Here is a tiny trained network, its code and every weight. The questions are about switching its units off for an input and a class, where a switched-off unit gives its printed mean instead of its output.

import numpy as np


def w(rows, s, z=0):
    codes = np.array(rows[::2]) - 128.0
    scale = np.full(codes.shape[1], s)
    scale[-1] = z or s
    return codes * scale


def f(y):
    return np.maximum(y, 0)


def log_softmax(a):
    a = a - a.max(-1, keepdims=True)
    return a - np.log(np.exp(a).sum(-1, keepdims=True))


def net(x, mask):
    res = np.array(x, float).reshape(1, 6) / 4 @ E
    y = f(res @ A[0][:, :-1].T + A[0][:, -1])
    res = res + np.where(mask, y, B[0][:, -1]) @ B[0][:, :-1]
    return log_softmax(res[-1] @ U[:, :-1].T + U[:, -1])


A, B = {}, {}
E = w([
[132,123,129,149,146,133,130,153,128,110,136,131],'x0',
[120,218,116,160,100,140,173,91,85,75,168,87],'x1',
[230,146,124,153,137,113,191,85,198,156,141,161],'x2',
[117,149,7,139,179,42,103,125,131,170,103,85],'x3',
[126,123,127,135,132,132,132,135,130,127,134,125],'x4',
[143,135,125,135,126,130,116,136,122,117,114,137],'x5',
],0.017)
A[0] = w([
[80,102,187,106,93,211,78,138,79,102,152,136,254],'n0',
[110,171,133,178,118,132,128,108,79,123,118,62,130],'n1',
[143,67,144,99,146,119,88,146,170,145,110,133,254],'n2',
[88,95,97,133,130,81,87,140,96,112,127,66,151],'n3',
[80,74,123,126,151,98,63,150,130,163,86,132,201],'n4',
[127,87,148,94,127,135,83,148,117,143,136,146,158],'n5',
[190,181,192,163,82,175,173,85,169,99,177,127,141],'n6',
[134,113,120,133,150,123,80,143,143,176,89,149,133],'n7',
[98,171,93,157,132,134,109,100,85,101,132,64,136],'n8',
[176,161,90,153,164,94,160,115,192,163,116,113,16],'n9',
[142,152,37,161,176,98,146,108,145,164,109,134,37],'n10',
[79,114,86,119,135,100,101,152,111,142,107,123,197],'n11',
[74,142,101,123,148,114,81,147,109,129,96,77,143],'n12',
[83,103,165,121,102,179,136,150,81,116,89,115,216],'n13',
[130,70,134,116,133,115,94,143,157,154,119,161,244],'n14',
[80,121,162,98,102,145,80,156,95,95,129,109,216],'n15',
[98,112,89,98,180,138,81,145,118,142,131,123,156],'n16',
[178,112,173,130,110,165,175,100,150,125,138,161,144],'n17',
[118,246,128,165,105,137,171,98,83,99,194,120,145],'n18',
[134,99,148,132,109,122,119,106,170,152,142,173,180],'n19',
[176,71,140,111,135,120,134,149,157,161,107,137,177],'n20',
[140,98,155,111,127,138,102,146,154,148,117,162,203],'n21',
],0.012,0.0055)
B[0] = w([
[157,123,105,162,145,88,158,72,159,121,151,118,244],'n0',
[133,143,121,115,136,124,113,136,85,166,156,109,191],'n1',
[100,106,179,133,157,137,146,125,252,119,96,135,212],'n2',
[100,126,138,107,110,146,98,149,124,108,104,125,201],'n3',
[104,98,126,120,114,103,106,152,154,103,92,96,223],'n4',
[118,109,130,137,146,127,138,120,178,131,100,121,181],'n5',
[152,89,123,90,78,142,107,170,177,126,114,154,246],'n6',
[103,114,142,152,119,114,124,142,174,119,117,139,184],'n7',
[130,172,115,111,130,136,109,147,88,142,145,129,203],'n8',
[152,129,120,163,118,92,150,95,174,134,140,125,205],'n9',
[134,139,109,153,131,78,154,99,118,124,165,80,213],'n10',
[92,109,136,127,113,111,111,143,114,97,103,99,199],'n11',
[90,151,125,108,108,155,119,160,100,103,104,118,201],'n12',
[152,143,103,152,120,77,148,94,155,154,140,110,205],'n13',
[108,107,178,146,132,137,147,119,229,125,103,133,205],'n14',
[147,149,104,148,128,74,131,98,123,139,151,91,210],'n15',
[95,127,110,116,92,110,112,149,151,109,108,103,189],'n16',
[129,85,153,98,131,152,126,165,173,137,109,144,204],'n17',
[147,128,100,86,72,108,103,151,128,122,131,95,252],'n18',
[125,113,148,135,136,149,144,135,151,132,134,115,176],'n19',
[123,109,151,135,156,137,156,99,164,140,121,149,194],'n20',
[121,120,145,149,158,150,144,124,156,116,140,132,188],'n21',
],0.016,0.022)
U = w([
[111,129,150,185,164,88,152,64,131,133,129,123,93],'0',
[106,106,145,77,84,145,94,195,126,113,88,133,197],'1',
[187,167,86,135,109,87,133,93,96,152,201,121,186],'2',
[84,189,126,89,134,143,100,163,16,136,144,121,6],'3',
[133,112,183,128,167,249,149,136,128,164,128,193,129],'4',
],0.014,0.0021)

Each question gives the input, the list of numbers given to net, and the class t.
The units are the neurons (one row each of A and B). Each row of codes is followed by its name. A weight is (code - 128) times the scale printed after its matrix; where a second scale follows, it is the last column's (A, B and U).
mask holds one flag per neuron, in row order. A switched-off neuron (its flag False) gives its mean, the last column of its row in B, instead of its output. The means were averaged over made-up inputs and are rounded, as every weight is.
A unit's drop is (log p(t) with every unit on - log p(t) with that unit switched off) / (log p(t) with every unit on - log p(t) with every unit switched off).
most important unit: the unit with the biggest drop
top k neurons: the k neurons with the biggest drops, biggest first
drop of u: that unit's drop, to one decimal
input [-3,4,1,0,-3,1], class 1: most important unit => n0
input [-1,5,1,7,0,0], class 2: top 2 neurons => [n10; n9]
input [-4,-5,-2,0,-4,-3], class 0: top 2 neurons => [n6; n18]
input [-2,7,7,0,-4,-4], class 1: top 3 neurons => [n6; n0; n17]
input [7,5,8,1,-7,7], class 2: top 2 neurons => [n9; n10]
input [5,4,2,0,6,4], class 1: top 3 neurons => [n0; n15; n13]
input [7,-8,-8,0,0,7], class 0: top 2 neurons => [n0; n15]
input [7,1,6,2,0,3], class 2: top 2 neurons => [n2; n14]
input [-8,3,-8,1,8,2], class 3: top 2 neurons => [n12; n3]
input [-5,8,-3,3,2,6], class 3: drop of n15 => 0.0
input [-8,-4,-5,0,6,2], class 0: drop of n18 => 0.2
input [4,6,3,-7,4,-4], class 1: drop of n6 => 0.4
input [-7,3,-1,-8,8,0], class 2: drop of n0 => 0.4
input [-8,8,6,-1,-6,-1], class 1: most important unit => n6
